Here is a tiny trained network, its code and every weight. The questions are about switching its units off for an input and a target symbol, where a switched-off unit gives its printed mean instead of its output.

import numpy as np


def w(rows, s, z=0):
    codes = np.array(rows[::2]) - 128.0
    scale = np.full(codes.shape[1], s)
    scale[-1] = z or s
    return codes * scale


def f(y):
    return np.maximum(y, 0)


def softmax(a):
    e = np.exp(a - a.max(-1, keepdims=True))
    return e / e.sum(-1, keepdims=True)


def log_softmax(a):
    a = a - a.max(-1, keepdims=True)
    return a - np.log(np.exp(a).sum(-1, keepdims=True))


def net(x, mask):
    ids = ['αβγδζθλξπσψ'.index(c) for c in x.split()]
    T = len(ids)
    res = E[ids] + P[:T]
    u = 0
    for l in range(3):
        q, k, v = (res @ M[l].T for M in (Q, K, V))
        z = softmax(np.where(np.tri(T) > 0, q @ k.T / 4**0.5, -1e9)) @ v
        res = res + np.where(mask[u], z, O[l][:, -1]) @ O[l][:, :-1]
        u += 1
        y = f(res @ A[l][:, :-1].T + A[l][:, -1])
        res = res + np.where(mask[u : u + 8], y, B[l][:, -1]) @ B[l][:, :-1]
        u += 8
    return log_softmax(res[-1] @ U[:, :-1].T + U[:, -1])


Q, K, V, O, A, B = {}, {}, {}, {}, {}, {}
E = w([
[176,128,127],'α',
[131,80,87],'β',
[112,58,72],'γ',
[141,90,96],'δ',
[152,102,104],'ζ',
[187,138,140],'θ',
[162,112,114],'λ',
[167,118,119],'ξ',
[5,134,190],'π',
[170,121,121],'σ',
[180,132,131],'ψ',
],0.021)
P = w([
[193,65,157],'0',
[194,119,118],'1',
[178,127,108],'2',
[159,132,98],'3',
[139,133,92],'4',
[119,134,89],'5',
[100,133,91],'6',
[81,133,95],'7',
[61,132,100],'8',
[38,133,99],'9',
[9,126,99],'10',
],0.014)
Q[0] = w([
[176,229,34],'0.h1',
[241,162,100],'0.h1',
[106,85,3],'0.h1',
[86,61,253],'0.h1',
],0.0053)
K[0] = w([
[91,165,64],'0.h1',
[114,179,72],'0.h1',
[2,178,195],'0.h1',
[172,134,161],'0.h1',
],0.0099)
V[0] = w([
[123,95,147],'0.h1',
[97,118,252],'0.h1',
[128,104,158],'0.h1',
[163,163,123],'0.h1',
],0.014)
O[0] = w([
[185,144,141,154],'0.h1',
[134,243,36,1],'0.h1',
[135,145,116,135],'0.h1',
[42,118,2,108],'0.h1',
],0.0065,0.0078)
A[0] = w([
[134,123,158,79],'0.n1',
[151,85,153,234],'0.n2',
[25,254,146,115],'0.n3',
[125,162,119,2],'0.n4',
[151,252,58,78],'0.n5',
[137,215,144,54],'0.n6',
[56,218,123,49],'0.n7',
[161,28,102,218],'0.n8',
],0.011,0.0059)
B[0] = w([
[135,131,114,129],'0.n1',
[105,254,102,202],'0.n2',
[184,89,218,136],'0.n3',
[113,133,86,128],'0.n4',
[102,160,202,140],'0.n5',
[146,72,110,129],'0.n6',
[191,115,123,132],'0.n7',
[103,221,106,249],'0.n8',
],0.0086,0.018)
Q[1] = w([
[117,144,113],'1.h1',
[139,60,185],'1.h1',
[84,126,139],'1.h1',
[113,249,136],'1.h1',
],0.015)
K[1] = w([
[87,112,188],'1.h1',
[206,210,25],'1.h1',
[151,43,118],'1.h1',
[104,4,179],'1.h1',
],0.011)
V[1] = w([
[75,143,76],'1.h1',
[137,103,37],'1.h1',
[8,126,134],'1.h1',
[141,179,106],'1.h1',
],0.011)
O[1] = w([
[174,195,121,180],'1.h1',
[216,186,159,42],'1.h1',
[129,254,207,173],'1.h1',
[78,159,197,254],'1.h1',
],0.0071,0.0069)
A[1] = w([
[61,109,81,73],'1.n1',
[89,141,168,231],'1.n2',
[160,139,70,179],'1.n3',
[247,179,154,118],'1.n4',
[111,130,170,185],'1.n5',
[133,71,94,101],'1.n6',
[252,207,173,2],'1.n7',
[121,181,106,51],'1.n8',
],0.013,0.0075)
B[1] = w([
[178,178,159,173],'1.n1',
[117,127,51,251],'1.n2',
[134,187,135,168],'1.n3',
[152,140,202,204],'1.n4',
[132,93,80,181],'1.n5',
[117,67,107,152],'1.n6',
[125,69,246,224],'1.n7',
[106,89,129,231],'1.n8',
],0.013)
Q[2] = w([
[139,134,123],'2.h1',
[48,121,242],'2.h1',
[64,180,192],'2.h1',
[3,105,88],'2.h1',
],0.0065)
K[2] = w([
[131,130,128],'2.h1',
[76,139,159],'2.h1',
[154,6,58],'2.h1',
[108,9,109],'2.h1',
],0.011)
V[2] = w([
[111,121,133],'2.h1',
[191,108,96],'2.h1',
[99,133,145],'2.h1',
[255,127,208],'2.h1',
],0.0091)
O[2] = w([
[119,116,131,145],'2.h1',
[117,2,86,2],'2.h1',
[91,128,145,186],'2.h1',
[70,121,22,169],'2.h1',
],0.009,0.0071)
A[2] = w([
[152,117,121,108],'2.n1',
[96,146,4,100],'2.n2',
[147,119,81,122],'2.n3',
[156,137,207,7],'2.n4',
[104,101,140,145],'2.n5',
[94,148,52,151],'2.n6',
[150,161,109,135],'2.n7',
[185,111,94,154],'2.n8',
],0.024,0.016)
B[2] = w([
[98,133,133,143],'2.n1',
[107,68,254,179],'2.n2',
[100,168,139,149],'2.n3',
[231,53,103,239],'2.n4',
[142,192,112,178],'2.n5',
[189,89,31,246],'2.n6',
[100,113,138,254],'2.n7',
[99,93,154,168],'2.n8',
],0.02,0.0069)
U = w([
[154,67,65,163],'α',
[141,155,253,167],'β',
[205,98,192,46],'γ',
[98,179,229,138],'δ',
[67,201,161,202],'ζ',
[143,28,143,2],'θ',
[121,175,86,215],'λ',
[158,136,61,156],'ξ',
[84,83,184,153],'π',
[159,116,59,146],'σ',
[149,46,94,92],'ψ',
],0.016,0.0076)

Each question gives the input, a string of symbols that net reads in full, and the target symbol t.
The units are the heads (4 rows each of Q, K, V and O) and the neurons (one row each of A and B). Each row of codes is followed by its name. A weight is (code - 128) times the scale printed after its matrix; where a second scale follows, it is the last column's (O, A, B and U).
mask holds one flag per unit, layer by layer, with each layer's heads first. A switched-off unit (its flag False) gives its mean, the last column of its rows in O or B, instead of its output. The means were averaged over made-up inputs and are rounded, as every weight is.
A unit's drop is (log p(t) with every unit on - log p(t) with that unit switched off) / (log p(t) with every unit on - log p(t) with every unit switched off).
The circuit of an input: a set's keep is (log p(t) with only the set's units on - log p(t) with every unit switched off) / (log p(t) with every unit on - log p(t) with every unit switched off). Starting from the 12 units with the biggest drops (on a tie, the unit counted first), units are removed one at a time, each time the one whose removal leaves the highest keep (on an exact tie, the one counted first), for as long as the keep stays at least 0.8.
circuit, biggest first: the units of the circuit, biggest drop first
k most important neurons: the k neurons with the biggest drops, biggest first
k most important neurons of layer l: the k neurons of layer l with the biggest drops, biggest first
input ζ β α β σ θ ξ β ψ δ, target ψ: 2 most important neurons of layer 2	2.n6, 2.n2
input θ π γ θ, target θ: 2 most important neurons	0.n3, 0.n7
input γ λ ξ, target λ: circuit, biggest first	2.h1, 2.n4, 2.n2
input β ζ ξ γ α γ γ λ γ ζ, target γ: circuit, biggest first	2.n4, 1.h1, 0.h1
input π ξ α γ θ γ, target π: 4 most important neurons	0.n3, 2.n8, 0.n8, 0.n7
input σ σ σ γ β ζ β, target ζ: circuit, biggest first	2.n4
input γ α δ ζ ζ α, target ζ: circuit, biggest first	0.h1, 2.n4, 1.n7
input β α β ξ θ ζ, target θ: 4 most important neurons	2.n2, 2.n6, 1.n7, 1.n4
input β α ζ δ γ ξ λ α δ, target α: 2 most important neurons	2.n6, 1.n7
input γ α δ λ γ θ λ ξ α ψ, target α: 3 most important neurons	1.n7, 2.n6, 0.n8
input α ψ ζ, target ψ: 3 most important neurons	2.n6, 0.n8, 2.n2
input π β γ γ ζ β σ γ ζ ξ, target π: 4 most important neurons	1.n1, 2.n8, 0.n3, 0.n8
input λ λ λ π ξ γ γ ζ ζ λ, target λ: 3 most important neurons of layer 1	1.n1, 1.n2, 1.n7
input ψ β λ λ α γ γ, target γ: 4 most important neurons	0.n8, 2.n4, 1.n7, 1.n8
input ψ σ β α ζ γ σ, target γ: 3 most important neurons	1.n7, 2.n4, 1.n8
input λ ξ γ ζ λ ψ β, target ψ: 3 most important neurons of layer 0	0.n2, 0.n8, 0.n5
input ζ θ γ β λ δ β, target δ: circuit, biggest first	0.n2, 1.h1, 2.n6
input λ β σ γ ξ γ λ, target γ: 3 most important neurons	2.n4, 1.n7, 1.n8
input β γ ψ γ θ γ γ β γ σ, target γ: circuit, biggest first	2.n4, 2.h1
input λ α β π γ γ θ ψ ξ, target λ: 2 most important neurons	0.n3, 0.n8
input γ δ γ β, target γ: circuit, biggest first	1.h1, 2.n4, 0.n8, 1.n7
input ξ δ δ α β ξ γ δ ψ β γ, target β: 4 most important neurons	1.n8, 1.n3, 0.n8, 1.n4
input θ σ δ ζ ψ λ γ γ ψ, target γ: circuit, biggest first	1.h1, 2.n4
input σ δ λ γ, target λ: 2 most important neurons of layer 2	2.n6, 2.n2
